(in the rows, 128 means zero)
Each row has a class, written after it.
[107 160 147 129 212 172 137  60 128  78 159 133 141 145  92 139  78 172
 132 204 145 179 103 147 134 146 105 135 142 111 153  96 139 128 103 133
 160 123 135 142 125 193 123] -> Lovib
[120 137 110 143 139 148 130  86  84 129 173 134 169 146 135 114  63 160
 115 128 148 137 144 144 137 104 124  95 103  99 134 116 146 143 154 146
 122 111 130 125 115 199 131] -> reto
[ 89 166 131 130  89 129 100 159 133 129 117 136 146 144 111 105 115 160
 173 141  88 101  93 125  81 134 128 166 143 135 149 150 150 114  81 156
 116 180 152  91 114 209 105] -> fanu
[109 173 166 136 213 184 137  66 122  82 169 135 141 154  89 118  86 175
 118 193 155 181 102 152 128 143  95 132 140 118 149  90 151 127 118 134
 162 111 135 146 117 175 110] -> Sebi
[144 118 118 143 150 132 130 145 142 146 131 105 111  75 122 106 119 141
 119 116 118 122 131 157 154 141 112 105 144 131 115 153 155  95 125 113
 182 126 132 126 126  67 139] -> Sebi
[ 95 146 157 104 174 150 112 153 139 113 134 119 145 130 120 130  98 139
 103 126  95 162 103 124 126 162 100 143 147  93 154 166  95 149 130 143
 112 156 121 102 157 207  68] -> reto
[ 81 146 164 100 113 142 105 194 156 139  92 128 136 134 114  96 121 165
 142 122 105  78  95  99  80 184 119 186 161 136 148 149 130 113 100 176
 120 171 150  94 128 252  90] -> Sebi
[103 143 157 102 156 167 120 144 138  87 150 128 137 142 111 145 110 141
 114 135 105 156 102 131 136 143 103 149 160 115 142 158  79 153 123 163
 121 163 126 102 163 178  75] -> resol
[101 156 142 109 173 179 116 129 136  82 144 125 146 128 107 134  90 158
 102 133 120 162 105 127 124 151 110 132 140 103 159 132  99 154 136 154
 119 150 138 108 169 213  56] -> fiv
[ 97 140 149 111 186 157 119 145 146 103 135 117 138 122 124 139 102 138
  94 129 107 166 101 120 132 155 110 134 154 105 143 159  92 150 138 164
 120 161 147 102 164 178  74] -> Lovib
[113 169 138 127 200 166 133  75 117  99 161 135 134 127  94 123  89 166
 133 201 140 164 101 145 130 142 107 135 132 123 158  85 159 126 128 137
 166 102 162 148 128 171 113] -> mok
[135 121 118 127 151 119 115 138 140 130 145 111 115  75 133 119 116 127
 127 108 129 138 126 155 157 144 111 106 154 131 105 160 153  95 116 116
 177 138 129 123 137  59 138] -> fiv
[101 147 154 113 173 178 112 128 133  78 150 128 141 128 103 135 107 151
 105 127 113 171 105 134 132 134 103 131 159 115 150 154  96 143 132 159
 135 170 141 103 167 166  74] -> fiv
[ 92 192 139  84 124 134 104 183 162 124 123 135 124 150 125 102 102 160
 200 125  83  93  74 113  79 197 119 198 170 145 162 147 135 115  91 154
 121 173 164 101 110 205  73] -> resol
[ 85 155 151  75 111 108  92 180 164 106 102 156 155  98 106 132 132 159
 154 153  90 101  50 104  80 141 111 146 157 106 110 171 129 106  83 156
  95 183 106  75 128 150  99] -> fiv
[ 99 173 136 127 211 171 134  59 118  95 166 133 143 161  98 126  64 170
 128 194 144 172  94 148 128 144 111 151 140 124 155  93 144 127 125 132
 171 113 149 143 120 199 120] -> luse
[118 172 150 121 201 168 122  65 126  73 160 139 137 137  90 127  80 177
 134 193 150 184  96 149 123 148 101 132 149 111 161  99 159 121 115 132
 165 118 133 143 129 165 103] -> fiv
[131 114 109 138 140 124 114 149 145 151 132 114 108  61 132 118 126 118
 127  99 123 127 122 149 164 151 103 106 141 120 114 171 160  90 136 106
 171 127 134 124 143  74 140] -> reto
[134 130 109 135 152 126 122 140 146 144 139 103 109  68 124 122 109 134
 131 110 117 117 115 155 173 149 103 113 140 133 108 156 156  94 120 112
 172 131 126 120 145  52 143] -> resol
[ 72 135 189  52 146 107 113 194 169 127 107 129 137 131 152 108 121 152
 167 118 104 113  88 105  85 192  97 177 146 121 103 128 133 106 101 163
 112 151 138  84 123 206  98] -> Lovib
[109 164 145 129 194 166 135  74 120  93 152 139 125 135  87 116  96 164
 133 194 147 165 102 144 135 151 102 135 150 123 154  92 153 118 130 123
 166 109 168 142 123 167 117] -> mok
[118 131 109 140 154 143 123  83  94 136 168 133 168 126 135 116  57 160
 109 121 144 141 139 132 134 114 122  96  93  97 136 119 152 142 162 147
 120 107 123 131 123 199 129] -> reto
[109 169 147 120 201 180 126  55 124  73 170 140 137 152  94 127  76 178
 122 190 169 179 100 146 132 136 104 130 139 123 152  97 152 124 131 133
 171 113 139 143 126 180 117] -> fiv
[129 141  98 113 171 114 121 135 117 120 147 143 156  53 126 151 125 103
 139 163 102 147 110 153 149 182 116 133 133  76 124 112 119 129 107 133
 109 109 101 141 193 133  87] -> Lovib
[107 110 162  99  77 105 110 203 146 152  89 128 118 125 140 104 146 132
 191 113 107  72 122  99  90 151 125 171 150 156 129 125 145 111  72 131
 102 177 172  84 139 191 111] -> mok
[130 139 106 136 140 146 133  85  94 123 180 133 163 141 126 124  57 161
 115 140 148 138 132 141 149 105 122  98 119 108 131 122 138 144 146 155
 129 125 125 122 120 167 131] -> resol
[101 171 159 132 200 190 131  61 128  97 164 135 128 132  93 126  92 173
 126 188 155 181  92 152 134 153  94 126 136 111 152 103 147 123 117 126
 157 118 140 132 132 183 119] -> reto
[137 116 102 137 158 118 122 134 138 152 137  99 117  72 140 119 107 121
 120  96 118 138 125 149 157 135 115 110 135 134 107 159 149  97 131 119
 183 123 140 127 140  67 146] -> luse
[100 136 133 112 141 174 115 150 127 100 138 139 127 105 103 126 107 151
  99 130  96 152 106 127 130 143 114 131 160 104 160 149  92 148 157 163
 125 147 175 103 161 190  68] -> mok
[133 109 120 131 143 110 121 145 145 154 142 106 107  72 137 126 112 124
 116 104 109 132 135 157 159 141 110 115 144 142 114 166 154  94 126 119
 181 129 135 121 147  75 142] -> fanu
[103 137 148 119 156 180 120 135 128 104 136 130 134 128 107 136 120 145
 102 127 107 153 110 128 136 153 104 133 160 104 160 164  90 148 154 149
 129 159 150 102 167 195  77] -> reto
[139 114 125 132 159 124 126 146 148 141 136 115 109  77 121 115 117 132
 115 120 124 130 127 153 158 155 105 112 150 130 116 160 147  93 120 118
 177 125 127 130 134  74 124] -> Sebi
[119 133 121 133 159 135 123  81  94 113 183 138 175 151 132 118  49 170
 108 135 156 147 139 146 134  87 126  96 117 108 129 118 141 137 133 170
 124 128 111 129 122 175 132] -> fiv
[137 120 114 133 138 123 121 145 148 141 140 106 107  77 130 119 107 134
 133 101 126 123 120 150 169 151 104 115 152 139 110 161 160  95 131 112
 177 135 135 117 134  60 145] -> resol
[134 109 122 129 158 122 128 145 155 139 132 102 108  68 140 124 114 125
 131 110 115 137 127 149 157 152 110 109 157 134 121 159 151  96 125 115
 184 136 147 121 133  66 147] -> Lovib
[138 112 113 128 152 106 127 142 142 136 136 106 120  74 139 133 115 119
 122 117 121 133 128 155 167 144 111 108 147 132 110 158 146  95 129 108
 178 127 135 123 134  64 149] -> Lovib
[118 126 186  61 104  92 117 214 161 117 103 143 131 146 123 100 118 148
 152 131 121  89 111 112  94 167  96 162 171 135 118 143 145  93 111 142
 120 165 140  81 106 204  92] -> Sebi
[118 133  97 149 157 139 129  87  92 135 168 124 181 145 136 114  39 165
 112 128 135 143 134 136 126  87 132  98 108 106 136 120 148 142 148 162
 130 121 130 125 117 184 141] -> luse
[135 113 109 133 151 114 126 148 140 144 128 114 109  55 119 119 123 122
 128 116 111 126 126 151 158 142 107 106 142 137 119 152 150  91 134 110
 177 122 153 125 140  57 137] -> mok
[ 94 170 140 117 156 172 112 159 132  96 143 127 145 128 109 136 112 148
 124 135  84 142  84 127 128 152 106 142 160  99 142 155 101 155 123 171
  97 174 138  94 169 156  60] -> resol
[107 178 160 117 236 175 122  50 123  74 174 131 135 136  92 127  72 178
 110 197 155 185  99 158 139 149  95 133 129 117 147  85 153 122 134 140
 174 109 136 149 138 172 105] -> fiv
[125 135 109 135 136 141 137  82  96 125 170 135 177 141 122 123  62 153
 110 127 127 142 150 136 138  99 121  97 108 104 139 102 144 143 146 136
 128 118 127 124 128 196 138] -> fanu
[ 99 145 133 127 161 187 121 137 118 102 141 119 139 114 102 135 111 154
  93 137 103 153 111 131 137 132 113 127 132 118 155 144  84 155 146 167
 121 147 164 100 182 194  74] -> mok
[130 115 113 131 133 120 126 145 150 146 137 109 113  68 131 124 117 124
 125 103 111 135 129 152 154 144 106 110 138 134 120 155 160  95 132 104
 181 122 137 120 140  79 141] -> fanu
[135 127  83 114 163 116 124 118 115 110 152 163 149  88 118 158 107  92
 150 153 105 153 116 139 136 162 128 155 132 111 155 117 117 136 143 113
 129  93 111 160 172 136  84] -> luse
[134 103 113 128 165 113 127 137 153 142 131 103 111  61 137 125 106 132
 122 117 122 128 127 153 166 151 111 109 142 126 109 155 151  93 125 116
 183 127 136 124 140  79 147] -> Lovib
[ 87 167 122 107  57 121 109 196 141 136 111 141 136 139 119 124 145 142
 158 143 100  86  88 121  86 141 135 160 110 143 111 136 127 117  88 180
  88 172 143  71 115 198  85] -> fanu
[114 149  98 134 169 128 113 133 120 112 148 177 131  79 112 145 113 127
 124 159  99 127 101 168 137 143 123 127 125  84 145 126 120 123 155 161
  89  92 106 161 177 111  64] -> reto
[124 131  82 138 162 124 130 122 120 139 138 161 144  48 106 145 119 112
 136 166 110 132 103 147 147 150 123 122 110  98 161 114 124 129 135 134
 108  87 114 155 190 104  77] -> mok
[114 166 150 132 183 171 138  64 118  91 168 132 129 145  96 134  97 165
 121 192 143 182 114 159 138 144 104 132 130 118 144  76 153 126 124 128
 160 106 139 143 132 179 119] -> fanu
[ 97 138 140 121 151 165 124 122 137 112 153 125 146 123 111 141 100 135
  99 116 102 175 113 127 133 162 111 138 156 115 157 161  90 154 113 159
 133 155 132 106 169 197  81] -> fanu
[123 127  98 148 143 145 127  79  92 131 164 122 183 142 133 121  51 159
 111 123 140 148 134 124 134  92 126  92 100 106 132 117 148 145 142 151
 129 121 129 120 124 184 143] -> luse
[ 79 147 157 111 167 163 112 145 137 112 149 128 144 132 116 143  81 162
  90 132  75 147 101 132 117 142 112 143 157 122 159 168  99 148 130 178
 118 160 140  98 170 189  79] -> fanu
[120 174 161 129 218 172 135  68 119  90 163 131 134 160  90 115  95 169
 126 200 143 168 111 150 136 156 101 144 139 121 140  84 149 125 106 138
 164 115 130 153 123 170 110] -> Sebi
[124 125 102 131 148 143 124  76  97 121 171 139 173 128 125 121  51 165
 111 142 157 140 140 138 134  95 129  93 103 106 133 113 145 138 135 151
 133 120 115 126 129 188 134] -> fiv
[107 122 152 111 159 159 109 151 144 114 128 128 122 115 120 133 111 141
  98 111 102 159 114 122 129 156 108 140 145 103 157 152 104 147 163 156
 124 154 149 108 166 195  61] -> reto
[117 132 110 127 149 118 105 128 113 108 142 166 149  56 106 154 132 105
 133 152 109 133 106 155 149 159 115 133 123 107 132 119 119 122 114 136
  97 122  90 134 203  96  76] -> fiv
[132 111 111 139 130 117 125 143 144 146 147 109 111  78 138 125 116 119
 122 100 119 139 138 157 154 141 117 110 142 139 110 154 155  99 127 113
 174 125 139 125 140  83 142] -> fanu
[ 98 157 142 110 158 170 106 134 138  91 141 127 153 114 108 139 105 150
 103 134 118 161  89 125 127 141 107 133 137 107 152 158  98 148 117 165
 119 155 121 100 176 180  67] -> fiv
[119 134 119 144 149 161 137  94  92 129 170 131 178 150 124 113  63 168
 108 148 151 134 142 136 129  93 122  92 100 109 131 113 141 144 129 158
 122 117 117 122 119 190 131] -> Sebi
[ 90 144 141 118 176 168 128 134 147  94 135 128 150 121 112 144 105 142
 123 150 105 166  92 123 121 163 112 134 153  96 151 152  90 155 100 158
 109 156 129 105 162 186  74] -> Lovib
[137 111 103 137 159 113 116 138 146 144 128 107 113  71 133 119 108 123
 125  97 107 132 122 147 156 139 112 111 141 130 111 160 152  91 133 123
 178 125 137 133 144  60 140] -> luse
[129 133 107 120 170 114 121 134 131 105 136 157 153  66 116 157 124 101
 126 155  87 144 110 152 150 159 111 125 140  91 152 119 115 124 143 140
 117 101 105 154 186  88  86] -> Lovib
[125 121 114 139 145 115 119 138 142 154 141 106 114  77 131 118 110 127
 118 100  99 121 131 157 163 142 111 115 139 142 115 161 153  93 130 109
 176 136 139 119 144  77 146] -> fanu
[105 174 136 133 197 177 130  64 116  94 164 131 146 151 101 139  70 166
 119 185 152 180  93 144 126 119 108 137 123 126 160  97 146 128 125 142
 165 103 145 143 129 178 118] -> luse
[112 143 151  67 113 112 108 204 142 147  98 141 120 133 122 104 129 126
 181 127  72  99 106 106 115 185  95 181 141 145 136 116 142 111 131 125
 114 176 151  68 137 143  85] -> resol
[100 137 146 118 173 174 112 135 135 112 136 123 127 117 111 128 108 146
 101 130  91 152 113 136 132 153 109 134 146  97 152 154  92 148 136 153
 126 159 143 107 169 197  72] -> reto
[111 187 148 132 205 181 129  66 118  95 164 119 131 148  93 130  82 173
 138 195 139 175  96 146 134 145 102 145 122 122 145  78 158 136 102 133
 156 126 138 132 127 165 111] -> resol
[142 115 122 137 159 125 122 149 141 155 130 103 118  74 126 113 120 133
 117 110 118 126 132 143 158 153 105 112 143 134 110 159 160  94 115 123
 180 129 125 126 147  65 138] -> Sebi
[110 134 109 122 173 118 115 119 126 109 137 154 155  79 115 140 112 113
 131 161 104 149 110 146 148 191 113 140 125  89 133 103 119 128 123 129
 101 105 101 141 184 151  87] -> Lovib
[135 106 108 135 153 123 122 137 142 154 129 103 116  60 133 124 102 118
 125  98 110 141 125 146 152 137 111 116 142 137 130 159 150  98 128 106
 192 127 143 121 143  71 146] -> luse
[140 128 116 127 148 126 121 145 148 140 144 105 105  63 129 127 118 128
 136 113 120 127 114 154 167 150 101 112 146 134 105 159 156  95 120 113
 175 133 131 117 146  46 139] -> resol
[129 116 120 141 147 123 115 146 140 153 131 111 105  70 133 115 123 127
 129  96 109 125 128 159 159 143 104 108 138 132 117 166 154  89 136 107
 170 132 134 120 138  59 143] -> reto
[111 172 150  88 116  86 115 187 155 138 119 128 140 169 139  82 144 116
 190  95  62 118 108 108 101 201 117 180 172 138 110 134 136 118  96 130
 107 185 139  90 108 148 101] -> fanu
